K_929: [-41 -49   7   3  26 -70   1 -14 -17 -29  25  44  52  11   4 -54  27  24
  16 -64   5 -12  25  13 -43 -26 -22 -16  -8 -31   7 -19   8 -57 -11 -19
   5  51  10  57  -3  10  10 -39  20 -13  13 -12]
K_441: [-41 -49   7   3  26 -70   1 -14 -17 -29  25  44  52  11   4 -54  27  24
  16 -64   0 -12  25  13 -43 -26  14 -16  -8 -31   7 -19   8 -60 -11 -19
   5  51  10  81  -3  10  10 -39  20 -13  10 -12]
K_226: [-41 -49   7   3  26 -70   1 -14 -17 -29  25  44  52  11   4 -54  27  24
  16 -64   0 -12  25  13 -43 -26 -22 -16  -8  13   7 -19   8 -60 -11 -19
   5  51  10  81  -3  10  10 -39  20 -13  10 -12]
all K_929: [13] -> 23 46
[-41 -49   7   3  26 -70   1 -14 -17 -29  25  44  52  11   4 -54  27  24
  16 -64   5 -12  25  13 -43 -26 -22 -16  -8 -31   7 -19   8 -57 -11 -19
   5  51  10  57  -3  10  10 -39  20 -13  13 -12] -> K_929

K_26: [12 14 12 38 13]
K_310: [9 3 6 5 5]
K_975: [ 6  6  9 55  2]
K_226: [ 5  3 12 61  1]
K_772: [16 20 12 21  8]
K_929: [17 31  9  4 16]
howmany K_310: [9] -> 1
howmany K_772: [7] -> 0

K_547: [ 44   1  11  -1 -36  16]
K_975: [-70   0 -16   3  58 -25]
K_751: [-3  1 -3  2  3 -2]
K_835: [-4  2 -4  4  7 -3]
K_310: [-52   0 -11   3  44 -20]
K_349: [ 24   1   7   0 -18  10]
K_226: [ 24   1   3   1 -19   7]
K_772: [ 62   0  18  -4 -51  26]
K_51: [ 3  0  2 -1 -2  2]
[-53   0 -11   3  44 -21] -> K_310
where: [-70] -> K_975, 0

K_547: [ 22  34  37  22  31  37  37  34  37 -67]
K_975: [22 22 22 22 31 23 40 22 40 31]
K_835: [-44 -33 -43 -38 -52  27 -20 -35 -12   0]
howmany K_975: [21] -> 0
howmany K_547: [37] -> 4

K_26: [ 43 -36  13   3 -33 -48  27 -16 -12 -21  47   6   6   6  38   2 -55 -23
   0  36   1 -27  12  -8   1  29  52   3 -49 -23 -14]
K_51: [ 14  15 -32   0  14  -2  22  15  51  -5   9 -59 -12 -11 -12   0  39 -33
   3  -7  23  -5 -24 -25 -12  26  31  11   0  -6  -6]
K_547: [ 43 -29  18  50 -18  42  38  -9 -11 -35  50   0 -11   0  50   8 -49  31
  20  27  20 -16  14  -3 -16   4  50  -3 -20  20  -4]
K_772: [  0  -5  10   6 -15 -40 -17 -30  15  -6 -33  40  54   3 -13  11 -11 -13
   8  14  -3 -26  -5  11 -33 -14  17 -27  32  29  14]
K_929: [ 43  12 -10 -12  -6   2 -28  14  -7 -10  -6   2  23  -8  19   4   1  -8
 -18 -12  -9   9  -9 -13 -24   6 -10  10  -4  -4  16]
K_835: [ 39   1 -13  -6  -8  15 -21  13  13  -6   4 -11   4 -16   7  -6   3  -4
 -28  -1 -13  -1 -26 -17 -31   2  12  12   4  -1  13]
[ 43  11  -9  -9  -6   4 -28  14  -7  -9  -8   3  25  -8  17   3  -1  -9
 -18 -11  -9   7  -8 -11 -25   8 -11  11  -4  -5  15] -> K_929
howmany K_835: [-31] -> 1
howmany K_547: [20] -> 3
all K_26: [43] -> 0
[ 43 -36  13   4 -34 -47  27 -16 -13 -22  48   6   7   5  38   2 -55 -23
   0  36   1 -28  13  -8   1  28  52   3 -49 -23 -14] -> K_26

K_975: [-33  24 -37  25 -25  33  27  24 -30  28  31 -35 -27 -30  24 -29  33  30
   7 -28  28 -27  36  31   2 -27  43]
K_441: [-36  42 -27  29 -33  23  24  32 -34  34  24 -24 -35 -29  30 -33  43  33
  -1 -26  30 -28  18 -27   0 -33  79]
K_929: [-27  26 -21  22 -26  16  18  34 -27  25  29 -23 -26 -24  33 -27  13  36
  -7 -27  32 -23  12 -26   1 -20  32]
K_310: [-32  32 -25  41 -27  31  29  32 -26  29  34 -33 -20 -25  30 -21  35  37
 -10 -27  34 -33  33 -26   4 -27  54]
K_772: [-24  23 -25  25 -23  35  34  31 -17 -25  26 -24 -18 -25 -25 -24  33  33
  -2 -28  24 -29  34 -29  -2 -27  64]
[-28  26 -21  20 -26  16  18  35 -27  24  27 -23 -28 -25  32 -26  11  34
  -6 -26  33 -22  12 -26   0 -21  32] -> K_929
[-33  24 -37  25 -25  33  27  24 -30  28  31 -35 -27 -30  24 -29  33  30
   7 -28  28 -27  36  31   2 -27  43] -> K_975
all K_975: [28] -> 9 20
all K_772: [-25] -> 2 9 13 14
all K_975: [7] -> 18
howmany K_310: [41] -> 1

K_835: [  1 -23  27  18   2   3  24 -25  44  47  -6 -23   5  -3 -15  -5   7  -5
 -15  34  18 -10  -6 -23  19]
K_349: [  1 -23  27  18   2   3  24 -25  44  47  -6 -23   5  -3 -17  -5   7  -5
 -15  19  -2 -10  -6 -23  19]
K_51: [ 23 -14  30  12  -6 -13  -2 -39  33  58   6  -8  -2 -25 -23 -24  -4 -34
 -16  78   6 -30 -22 -29   2]
K_975: [  1 -23  27  18   2   3  24 -25  44  47  -6 -23   5  -3 -17  -5   7 -26
 -15  34  18 -10  -6 -23  19]
K_772: [-11 -22 -10  10 -41 -15   4 -39  44  36  -7 -26  16 -35 -27 -21  29 -23
  10  32  38 -13 -20 -14  23]
K_226: [ 18   3  -1  11  -3  15  -6   5  19  11 -50   7  -8   6  33 -32   8   7
  -8   4  35  26  41  30  -9]
K_751: [  4 -17  14  24  -5  31  16   1  33  19 -53   2 -10   9  34 -26  20 -12
 -14   9  41  30  39  18   7]
K_441: [ 23 -14  30  12  -6 -13  -2  -2  -2  58 -14  -8  -2 -25 -23  -2  -2 -18
  -9 -14  21 -14 -10  -7   1]
K_26: [ 14 -16   0   6 -37 -15  -9 -31  10  32   3  -1   9 -22 -14 -25  58  -4
   8   1  35   9   5   8  17]
all K_751: [31] -> 5
[ 23 -14  30  12  -6 -13  -2  -2  -2  58 -14  -8  -2 -25 -23  -2  -2 -18
  -9 -14  21 -14 -10  -7   1] -> K_441
where: [-12] -> K_751, 17
howmany K_441: [-14] -> 4

K_547: [ 19 -22 -24  -4  -4  -4  19]
K_226: [-29 -23  21  -2 -16  46   8]
K_772: [ 17  75  -4  20   6 -61  22]
K_441: [-29 -23  21  -2  -5  46  10]
howmany K_547: [-4] -> 3
where: [22] -> K_772, 6
[-30 -26  22  -2  -5  46   9] -> K_441

K_226: [-49 -25   5 -64 -64  18 -32  13]
K_441: [-11 -69 -11  12  12  24 -11  27]
K_929: [-22  27 -23 -25 -25   7   5  27]
K_751: [ 10   3 -49  49  49  -6 -21 -45]
K_51: [-21   1   1 -62 -62  20 -62  16]
K_26: [-12  31 -19 -50 -50 -63  21  33]
K_975: [-36  41 -18 -35 -35   6  22  36]
K_349: [  7   0 -56  45  45   7   4 -45]
[-49 -26   5 -65 -65  19 -32  14] -> K_226
howmany K_441: [-11] -> 3
where: [24] -> K_441, 5
howmany K_51: [-62] -> 3
[-11 -68 -11  12  13  24 -11  27] -> K_441
[-36  41 -18 -35 -35   6  22  36] -> K_975

K_975: [ 14 -23   2  39 -10  -6 -19  11 -55  -5 -24  -5   7  17  -6 -19   5   8
  18  16 -11  -2  23   7  36   0  16 -16   3 -16  -4  17  10  17  23 -19
   4  -3   0 -37  13   2  -3   8   7  13 -15   2  -5  -6   8  -4  11   8
 -24  11 -10   9  10]
K_51: [-59   1 -35 -17 -28  15 -15 -13  -3 -11  42   8  14  44 -16  15  64 -18
  38  -6 -22  16 -16 -32   2 -41   3  -2 -21 -53 -50 -11 -27  18   3 -15
  13 -72  35 -13  14   6  -2   1 -22 -16   2  44  13  -7  34  26  52 -26
  -2 -75 -14 -40  48]
K_441: [-34 -12  19  -8 -14  14 -16  -9  19 -12  25   9 -12  26  -9  11  32 -10
  27  -1  -9   8  -9 -19  -3  19   1   1  -4 -35 -26 -12 -18  19  18 -17
   7 -43  17  -5   7   4  -5  -2 -12 -10   5  30 -12  -4  18  15  35 -18
   6 -44  -8 -29  30]
K_751: [  4   3   7 -17   7   2  12  16   2  -8 -21   0  39   0  -9 -12  12   2
  12 -13  -3  11  43  -5 -34  -9  22 -25  -4 -19  -4 -14  -6   8   3 -16
  -5  -1  28  15  19  -6  -9 -11  10   6  21 -12 -24  21   6 -15  20   4
 -24  29  17  -3 -25]
K_835: [  0  18  30 -24 -30  -1   7  14  -2  -5  25  10 -10  12  12 -28 -10  -1
  12   5   7  -2   4  11 -11   2 -13 -16   5   7 -11  32   1 -15  13 -15
  -3   0 -32  -7   3  -3 -20  14 -21 -24  -5  26 -12 -24 -15  -9  -8   3
   9  11 -12  10 -13]
K_547: [-11  12  -2   0   5   1  -6   6   7  -8  27 -21 -28 -10   1 -10 -17  -2
  18 -20 -11   6  -7   1 -22  -9  -5  -5   3  20  12 -35   4   2   4  16
   8 -13 -15   3   9 -14 -12  -7 -16 -12  14  -6 -21  -6   7   7  -3  -2
 -49  -6  20   1   3]
K_772: [  8  -6  22  -7  -2   4 -12 -24 -23  -5  10 -14   2   9   8  -2   2   4
  -1  -1   3  -2   7  -8  11  -4   5   5  -2 -13  -9  18  -7   0   6   0
  -2  -3 -11  -2  -3   2 -10  -3  -1   2   1  -7   0   9  -4   3   4 -15
 -11 -20  -4  -1   2]
K_349: [-10   9  -1   3   9   1  -7   6   9  -7  25 -20 -25  -8   1 -11 -17  -1
  18 -18   9   6  -4   1 -18  -8  -4  -5   3  18  10 -31   4   3   5  14
   7 -12 -13   0   9 -13 -11  -7 -14 -10  12  -6 -20  -7   6   6  -2   0
 -49  -5  17   1   3]
howmany K_349: [9] -> 5
[-10   9  -1   3   9   1  -7   6   9  -7  25 -20 -25  -8   1 -11 -17  -1
  18 -18   9   6  -4   1 -18  -8  -4  -5   3  18  10 -31   4   3   5  14
   7 -12 -13   0   9 -13 -11  -7 -14 -10  12  -6 -20  -7   6   6  -2   0
 -49  -5  17   1   3] -> K_349
howmany K_441: [19] -> 4
howmany K_975: [-6] -> 3

K_441: [ -2   8  14 -12  -1  43 -35  -2  -2  11  -2  -1  -4  -4]
K_226: [-18  10  -5  -8  -2  27   7 -10  -8  11 -27  -1 -11  25]
K_975: [  4 -29  36   3  -1   1   0  49   3  11 -29  16 -10  13]
K_349: [  3 -10   1  -6  54   1   4   5  -6  11  -7  33 -15 -50]
K_310: [ -8  44 -45  -8 -45 -14  33  -8  22  -8  15 -45  12  -8]
K_51: [-31  18  -7  32  -2  20  26   8  32  11  -9  15 -24  -3]
K_547: [ -9  14  36   3 -72  31 -12  -8   3  11 -23  -8  15  30]
K_929: [ 34  -4  28 -13  13  10  11  -1 -13  11  19 -16 -22  43]
K_26: [ -9 -17  -7 -18   2 -37  10 -12 -18  11  19   3 -18  -6]
K_772: [-10  11  18  -5  19 -39  13 -12  -5  11 -17  32  39  -7]
K_835: [ 17  -3  -4 -16  40 -14  14  -5 -16  11  49   6  -5  -8]
K_751: [ 34  -4  28 -13  13  10  11  -1  -7  11  19   3  -3 -33]
howmany K_310: [-8] -> 5
[ -7  44 -46  -8 -43 -15  33  -7  22  -8  15 -45  11  -7] -> K_310
[-31  18  -7  31  -1  20  26   7  32  10  -9  16 -24  -3] -> K_51
howmany K_349: [3] -> 1
all K_441: [-2] -> 0 7 8 10
[  0 -10   1  -5  55  -1   5   7  -4  11  -8  31 -16 -49] -> K_349

K_975: [-33  29   4 -58 -33 -52  29  26 -27   9  19  23 -39  -5  29 -33]
K_751: [ 16  30  25  27  16  24  -6  26  13  10  20  26 -29  -3  34 -25]
K_51: [-33  29   4  27 -33 -52  29  26 -27 -33  19  23 -39  -5   4 -33]
[ 16  30  25  27  16  24  -6  26  13  10  20  26 -29  -3  34 -25] -> K_751
[ 17  31  24  26  17  24  -5  26  13  10  20  26 -29  -3  35 -25] -> K_751
howmany K_51: [24] -> 0
howmany K_51: [-6] -> 0
all K_51: [26] -> 7

K_310: [  7 -12  34  53 -17 -12 -11 -11 -11 -37  -6 -19 -18 -25 -11 -51  -6  -5
  34 -17  14 -17  26 -24  34   7 -18  27 -18  53 -25 -11  -6  26  15   8
   2  39 -18 -11 -43 -24 -38 -25  14 -31 -50  54 -17 -43 -11  -6   8   9
 -37  15 -31 -26 -32  27]
K_772: [ 13  -7  39  59 -13  -7  -7  -7  -7 -33   0 -13  59 -20  45 -46   0   0
  39 -14  19 -13  33 -20  39  13 -20  32 -13  59 -20 -20   0  33  19  13
   6  46 -40  20 -40 -20 -33 -20  20 -27 -46  59 -14 -40  -7   0  13  13
 -33  19 -26 -20 -27  33]
K_975: [-2  0 -4 -6  0 -1  0  0  0  2 -1  0 -6  0 -4  3 -1 -1 -4  0 -2  0 -4  1
 -4 -2  1 -4  0 -5  0  1 -1 -4 -3 -2 -1 -5  2 -3  2  1  2  0 -3  1  3 -6
  0  2  0 -1 -2 -2  1 -2  1  0  1 -4]
K_751: [  2  17 -19 -34  23  17  17  18  18  38  12  22 -34  27 -24  48  12  12
 -19  23  -3  22 -14  28 -18   1  28 -13  22 -34  27  28  12 -14  -3   2
   7 -24  43  -4  43  28  38  27  -4  33  48 -34  23  43  18  12   2   2
  38  -3  33  27  33 -14]
K_835: [ 13  -5  37  55 -12  -5  -6  -6  -6 -30   1 -11  55 -18  43 -42   1   0
  37 -12  19 -12  31 -18  37  13 -17  31 -12  55 -18 -18   1  31  18  13
   6  43 -36  19 -36 -18 -30 -18  19 -24 -42  55 -12 -37  -6   0  13  12
 -30  19 -24 -18 -23  31]
K_226: [  0  16 -19 -34  21  16 -12  16  16  36  11  21 -34  26 -24  46  10  11
 -19  22  -4  21 -15  26 -19   0  26 -14  21 -34  26  26  11 -15  -4   1
   6 -25  41  -5  42  26  36  26  -5  31  46 -34  21  41  16  10   1   1
  36  -4  31  25  31 -14]
K_441: [ 12  -4  33  47  -7  -3  -3  -3  -3 -24   1  -9  48 -13  37 -34   2   2
  32  -8  17  -7  27 -13  33  12 -14  27  -7  47 -13 -13   1  27  18  12
   7  38 -28  17 -28 -13 -24 -13  17 -19 -33  48  -8 -27  -3   3  12  13
 -22  17 -18 -13 -19  27]
K_26: [  2  18 -18 -34  23  18  18  18  18  39  13  23 -34  28 -23  49  13  13
 -18  23  -3  23 -13  28 -18   2  28 -13  23 -34  28  28  13 -13  -3   3
   8 -24  44  -3  44  28  39  28  -3  33  49 -34  23  43  18  12   2   2
  38  -3  33  28  33 -13]
K_51: [-1 -1 -1 -1 -2 -2 -2 -2 -2 -2 -1 -2 -1 -2 -1 -2 -1 -2 -1 -2 -1 -2 -1 -2
 -1 -1 -2 -1 -2 -1 -2 -2 -1 -1 -2 -1 -2 -1 -2 -1 -2 -2 -2 -2 -1 -2 -2 -1
 -2 -2 -2 -2 -1 -2 -2 -1 -2 -2 -2 -1]
howmany K_310: [-11] -> 7
all K_835: [-18] -> 13 23 30 31 41 43 57
[-2  0 -4 -6  0 -1  0  0  0  2 -1  0 -6  0 -4  3 -1 -1 -4  0 -2  0 -4  1
 -4 -2  1 -4  0 -5  0  1 -1 -4 -3 -2 -1 -5  2 -3  2  1  2  0 -3  1  3 -6
  0  2  0 -1 -2 -2  1 -2  1  0  1 -4] -> K_975
all K_835: [-24] -> 45 56

K_835: [ -1 -10   0  64   4]
K_226: [ 21  49 -31  22  23]
K_310: [ -1 -10   0  17   4]
K_26: [-19 -43  27  32  -6]
K_975: [-16 -40  22  35  -4]
K_751: [-26 -53  32 -19 -19]
K_547: [ -4 -17   1  68   1]
K_772: [  2  13  13 -63  13]
K_441: [-23 -54  37 -24 -22]
[-24 -54  37 -24 -22] -> K_441
all K_772: [13] -> 1 2 4

K_226: [39 37 42 35]
K_441: [42 37 41 43]
K_26: [-41  31  34 -42]
K_772: [ 38  35 -38  43]
K_349: [27 42 34 43]
K_51: [-42  35  31 -40]
K_835: [-36  39  37 -37]
K_310: [-41  30  32 -47]
K_547: [28 41 28 28]
K_929: [-43  30  18 -47]
K_751: [37 34 17 76]
K_975: [42 38 25 41]
howmany K_547: [28] -> 3
where: [-37] -> K_835, 3

K_751: [-39 -12 -10  14 -27  18 -28  20 -14  14  24   6 -30   1  53 -23]
K_441: [-39 -12 -22  14 -27  18 -31  20 -14 -14  24   6 -30   1  53 -23]
K_310: [-27  52 -22  21 -17 -22 -40  19 -58  21  17 -22 -76  -8  55 -36]
all K_441: [53] -> 14
all K_310: [-22] -> 2 5 11
[-38 -14 -21  13 -27  18 -31  19 -15 -13  24   6 -29   2  51 -23] -> K_441

K_26: [  6  16  14  -5  14  21   6  -7  15  18 -12   4 -26  -4 -17 -10 -21   7
  23  -8  15  13 -20  -6 -14 -15  31   7   9  -7 -11 -11   1 -36  12  29
 -31   6   6   9  -4 -18   3  27   7   1  25 -17 -31]
K_547: [  8   0   2  -1  -5 -20   6 -18 -20 -15 -19  12  20  29   9 -14 -36  56
  21   4 -10  -7  13   1 -19 -24  -4 -11   1  20  -1  -6  10 -13  12  50
   4  -5   6   4 -15  -6  19  14 -34 -16  14  12 -12]
K_929: [-10  39 -12   9 -10  -3   8  31  10  -4  23 -19   4  11  -8  39 -16  17
 -39  23  25 -19  17 -35 -25   9   1  -4  -4  34  -4 -35  15 -13 -21 -29
 -57 -29  24  53   2  26  18 -24  12 -19 -27 -10  26]
K_835: [  7  43  -2   8 -23  -6 -33  29   2  -9  13  -3  -8  16  13  26 -25  -2
 -19  25   0  13  37 -46  -9 -11 -25 -17 -15   9   4   5   0 -12   2 -28
 -32 -29 -25  66   2  38  27 -15  23 -32  -2  10  -3]
K_751: [-14   2  -8 -14   6  -6 -20 -32  -1   1 -10  16 -15   7 -15 -17  -4   9
  -2   4   7  17  40   0  -7   9  17 -11 -11   2  -9 -24   8   2  -5  16
 -56   4 -10  -1  10  34   7  23   6  27   4  18  -5]
K_349: [-14   5   2 -13   7  -7 -23 -29  -7  -4 -19  12 -23   9 -18 -14  -6   7
   7   4   6  13  25  -4  -5   8  18  -4 -16  -4 -13 -22   2   1  -1  17
 -61  13  -8 -11  13  32   5  20  -2  28   5  26 -11]
K_975: [ 28  32  24  26  -6  -3  12  15  44 -14  50 -24  20 -14 -13  37  24  20
  -9  -5  -5 -57 -40 -12  -4  35 -10 -35 -17  -4 -24  10  21  -2  13   0
 -64  25  13  11  45  25   0 -14  -5 -28  45 -35 -33]
K_310: [ 16  42  -4  17  -7   1 -25  54  19  -2  12 -28   4 -13 -14  39   7 -23
  -3  37  -2   9  12 -23 -48  -5 -20 -14 -14  30 -25   9  17 -23 -28 -28
 -28 -25 -27  44   6  16   2 -25  11 -16  10  -9  12]
K_51: [ 20  25   1 -27 -14   1 -30  43   5 -24  28 -22   4   2 -17  34 -20   7
  -3  17 -23   5  16 -38 -16  10   0 -18  -1  23 -18 -41   1 -18  -5 -39
 -48 -16 -20  58  22   4  23 -12  15 -18  -8 -18  13]
[-11  40 -12   8 -10  -2  11  33  11  -4  23 -20   5  10  -7  39 -15  16
 -39  24  25 -20  18 -34 -25   9   2  -4  -4  34  -5 -35  17 -13 -22 -30
 -56 -29  24  53   1  26  18 -23  11 -20 -26  -9  25] -> K_929
[-10  39 -12   9 -10  -3   8  31  10  -4  23 -19   4  11  -8  39 -16  17
 -39  23  25 -19  17 -35 -25   9   1  -4  -4  34  -4 -35  15 -13 -21 -29
 -57 -29  24  53   2  26  18 -24  12 -19 -27 -10  26] -> K_929

K_835: [ 30  36 -43   6  61  36  55 -41 -35  29]
K_226: [ 23  23 -18   7  37  26  34  23 -13  22]
K_772: [-21 -22  71  16 -53 -22 -46  70  62 -14]
K_26: [ 29  35 -43   3  61  35  54 -43 -36  29]
K_349: [ 28  34 -43   2  60  35  54 -43 -37  28]
K_751: [ 29  35 -44   2  61  36  55 -44 -38  29]
K_929: [-16 -23  70  15 -54 -24 -47  69  61 -16]
all K_226: [23] -> 0 1 7
where: [-53] -> K_772, 4
where: [7] -> K_226, 3

